Here is a tiny trained network, its code and every weight. The questions are about switching its units off for an input and a class, where a switched-off unit gives its printed mean instead of its output.

import numpy as np


def w(rows, s, z=0):
    codes = np.array(rows[::2]) - 128.0
    scale = np.full(codes.shape[1], s)
    scale[-1] = z or s
    return codes * scale


def norm(h):
    return h / np.sqrt((h * h).mean(-1, keepdims=True) + 1e-5)


def f(y):
    return y / 2 * (1 + np.tanh(0.7978845608 * (y + 0.044715 * y**3)))


def log_softmax(a):
    a = a - a.max(-1, keepdims=True)
    return a - np.log(np.exp(a).sum(-1, keepdims=True))


def net(x, mask):
    res = np.array(x, float).reshape(1, 4) / 4 @ E
    u = 0
    for l in range(2):
        y = f(norm(res) @ A[l][:, :-1].T + A[l][:, -1])
        res = res + np.where(mask[u : u + 12], y, B[l][:, -1]) @ B[l][:, :-1]
        u += 12
    return log_softmax(norm(res)[-1] @ U[:, :-1].T + U[:, -1])


A, B = {}, {}
E = w([
[131,131,126],'x0',
[220,28,76],'x1',
[163,169,254],'x2',
[120,122,132],'x3',
],0.0087)
A[0] = w([
[132,219,50,130],'0.n0',
[197,101,215,139],'0.n1',
[100,61,107,68],'0.n2',
[228,3,147,254],'0.n3',
[92,152,103,96],'0.n4',
[98,203,150,168],'0.n5',
[42,146,92,85],'0.n6',
[163,115,166,133],'0.n7',
[94,116,242,158],'0.n8',
[41,131,157,182],'0.n9',
[27,132,97,34],'0.n10',
[202,89,147,124],'0.n11',
],0.014,0.0047)
B[0] = w([
[74,88,152,161],'0.n0',
[127,223,254,188],'0.n1',
[191,133,35,142],'0.n2',
[122,237,135,252],'0.n3',
[98,121,177,142],'0.n4',
[167,88,108,192],'0.n5',
[115,105,156,170],'0.n6',
[158,226,154,148],'0.n7',
[176,149,18,200],'0.n8',
[195,73,177,185],'0.n9',
[99,89,136,163],'0.n10',
[109,177,162,169],'0.n11',
],0.0092,0.011)
A[1] = w([
[63,3,164,118],'1.n0',
[94,122,37,244],'1.n1',
[164,155,85,58],'1.n2',
[135,183,142,187],'1.n3',
[93,56,168,2],'1.n4',
[127,102,192,77],'1.n5',
[209,80,242,73],'1.n6',
[76,181,168,217],'1.n7',
[203,144,211,150],'1.n8',
[75,223,118,144],'1.n9',
[81,118,175,182],'1.n10',
[245,157,172,155],'1.n11',
],0.015,0.005)
B[1] = w([
[236,12,248,211],'1.n0',
[172,168,140,181],'1.n1',
[153,105,112,147],'1.n2',
[131,52,94,195],'1.n3',
[177,81,91,156],'1.n4',
[114,185,91,137],'1.n5',
[86,183,2,182],'1.n6',
[207,45,91,184],'1.n7',
[12,79,86,216],'1.n8',
[186,106,96,192],'1.n9',
[230,57,121,154],'1.n10',
[6,68,184,244],'1.n11',
],0.0088,0.011)
U = w([
[203,4,171,35],'0',
[31,80,159,171],'1',
[221,157,75,254],'2',
[122,220,217,51],'3',
],0.024,0.0012)

Each question gives the input, the list of numbers given to net, and the class t.
The units are the neurons (one row each of A and B). Each row of codes is followed by its name. A weight is (code - 128) times the scale printed after its matrix; where a second scale follows, it is the last column's (A, B and U).
mask holds one flag per neuron, layer by layer. A switched-off neuron (its flag False) gives its mean, the last column of its row in B, instead of its output. The means were averaged over made-up inputs and are rounded, as every weight is.
A unit's drop is (log p(t) with every unit on - log p(t) with that unit switched off) / (log p(t) with every unit on - log p(t) with every unit switched off).
The circuit of an input: a set's keep is (log p(t) with only the set's units on - log p(t) with every unit switched off) / (log p(t) with every unit on - log p(t) with every unit switched off). Starting from the 12 units with the biggest drops (on a tie, the unit counted first), units are removed one at a time, each time the one whose removal leaves the highest keep (on an exact tie, the one counted first), for as long as the keep stays at least 0.8.
units of the circuit, in order: the units of the circuit, biggest drop first
k most important neurons: the k neurons with the biggest drops, biggest first
k most important neurons of layer l: the k neurons of layer l with the biggest drops, biggest first
drop when u is switched off: that unit's drop, to one decimal
input [-6,5,3,2], class 3: units of the circuit, in order -> (0.n3)
input [5,8,-2,5], class 2: units of the circuit, in order -> (0.n3 1.n0)
input [6,-1,1,4], class 1: 3 most important neurons of layer 1 -> (1.n0 1.n11 1.n7)
input [6,7,-1,5], class 2: 3 most important neurons -> (0.n3 0.n9 1.n0)
input [-5,0,2,-2], class 1: 2 most important neurons of layer 1 -> (1.n11 1.n0)
input [-3,1,-8,4], class 2: 2 most important neurons -> (1.n11 0.n2)
input [6,-5,0,-8], class 0: 2 most important neurons -> (0.n3 0.n1)
input [-8,1,8,-2], class 3: 2 most important neurons of layer 0 -> (0.n1 0.n7)
input [-3,-1,1,-1], class 1: 2 most important neurons -> (1.n0 1.n11)
input [6,7,1,-7], class 3: 2 most important neurons -> (0.n3 1.n0)
input [1,1,0,7], class 2: drop when 1.n7 is switched off -> 0.1
input [4,6,1,-4], class 3: 3 most important neurons of layer 0 -> (0.n3 0.n8 0.n1)
